Here is a tiny trained network, its code and every weight. The questions are about switching its units off for an input and a class, where a switched-off unit gives its printed mean instead of its output.

import numpy as np


def w(rows, s, z=0):
    codes = np.array(rows[::2]) - 128.0
    scale = np.full(codes.shape[1], s)
    scale[-1] = z or s
    return codes * scale


def f(y):
    return np.maximum(y, 0)


def log_softmax(a):
    a = a - a.max(-1, keepdims=True)
    return a - np.log(np.exp(a).sum(-1, keepdims=True))


def net(x, mask):
    res = np.array(x, float).reshape(1, 5) / 4 @ E
    y = f(res @ A[0][:, :-1].T + A[0][:, -1])
    res = res + np.where(mask, y, B[0][:, -1]) @ B[0][:, :-1]
    return log_softmax(res[-1] @ U[:, :-1].T + U[:, -1])


A, B = {}, {}
E = w([
[153,212,77],'x0',
[82,88,43],'x1',
[128,128,128],'x2',
[129,128,128],'x3',
[2,187,159],'x4',
],0.0088)
A[0] = w([
[138,108,98,130],'n1',
[33,139,95,58],'n2',
[131,123,121,130],'n3',
[137,109,101,134],'n4',
[253,132,194,230],'n5',
[71,129,101,68],'n6',
[126,139,144,125],'n7',
[165,66,44,142],'n8',
[98,204,238,130],'n9',
[135,116,107,122],'n10',
[102,45,181,242],'n11',
[199,93,105,254],'n12',
[160,231,64,156],'n13',
[128,114,125,139],'n14',
],0.023,0.0049)
B[0] = w([
[162,110,133,149],'n1',
[35,196,125,185],'n2',
[136,125,127,133],'n3',
[158,110,137,147],'n4',
[52,107,3,254],'n5',
[67,158,121,160],'n6',
[140,128,140,138],'n7',
[230,69,148,193],'n8',
[194,144,252,200],'n9',
[149,116,130,141],'n10',
[57,9,192,203],'n11',
[183,34,42,213],'n12',
[191,252,67,196],'n13',
[130,110,128,137],'n14',
],0.049,0.02)
U = w([
[71,66,91,113],'0',
[129,152,43,180],'1',
[197,42,173,96],'2',
[255,128,122,41],'3',
[155,104,255,173],'4',
[218,193,206,18],'5',
[29,125,159,255],'6',
[86,207,112,140],'7',
],0.0057,0.0009)

Each question gives the input, the list of numbers given to net, and the class t.
The units are the neurons (one row each of A and B). Each row of codes is followed by its name. A weight is (code - 128) times the scale printed after its matrix; where a second scale follows, it is the last column's (A, B and U).
mask holds one flag per neuron, in row order. A switched-off neuron (its flag False) gives its mean, the last column of its row in B, instead of its output. The means were averaged over made-up inputs and are rounded, as every weight is.
A unit's drop is (log p(t) with every unit on - log p(t) with that unit switched off) / (log p(t) with every unit on - log p(t) with every unit switched off).
The circuit of an input: a set's keep is (log p(t) with only the set's units on - log p(t) with every unit switched off) / (log p(t) with every unit on - log p(t) with every unit switched off). Starting from the 12 units with the biggest drops (on a tie, the unit counted first), units are removed one at a time, each time the one whose removal leaves the highest keep (on an exact tie, the one counted first), for as long as the keep stays at least 0.8.
units of the circuit, in order: the units of the circuit, biggest drop first
most important unit: the unit with the biggest drop
top k neurons: the k neurons with the biggest drops, biggest first
drop of u: that unit's drop, to one decimal
input [-2,-6,-5,-4,2], class 4: most important unit	n9
input [1,7,-7,3,2], class 7: top 2 neurons	[n11; n12]
input [-6,-4,-8,1,1], class 4: units of the circuit, in order	[n9; n12]
input [4,-7,6,-6,1], class 5: top 2 neurons	[n9; n12]
input [4,-3,-7,0,1], class 5: units of the circuit, in order	[n12; n5]
input [8,7,-8,2,2], class 7: top 2 neurons	[n12; n2]
input [1,-6,5,-3,1], class 5: units of the circuit, in order	[n9; n12]
input [8,1,4,-2,2], class 7: units of the circuit, in order	[n8; n12]
input [1,-7,-2,-2,0], class 1: top 3 neurons	[n5; n11; n8]
input [0,7,6,1,1], class 6: units of the circuit, in order	[n9; n12; n5]
input [6,8,-8,-6,-1], class 3: top 2 neurons	[n5; n8]
input [-2,0,2,-4,2], class 4: top 2 neurons	[n5; n12]
input [1,-4,2,8,2], class 5: top 3 neurons	[n11; n12; n9]
input [-1,-2,2,-2,8], class 4: most important unit	n9
input [-8,1,5,6,6], class 6: top 3 neurons	[n2; n8; n6]
input [-7,2,1,5,0], class 2: top 2 neurons	[n5; n2]
input [0,1,5,2,-1], class 2: top 2 neurons	[n5; n13]
input [-7,0,1,-1,8], class 4: top 2 neurons	[n9; n5]
input [-8,1,0,1,4], class 6: top 2 neurons	[n8; n2]
input [-8,4,-4,-5,-7], class 2: units of the circuit, in order	[n8]
input [-8,8,-5,1,8], class 6: drop of n3	0.0
input [2,3,4,4,-4], class 3: drop of n11	0.2
input [-7,0,4,-8,7], class 4: drop of n5	0.9
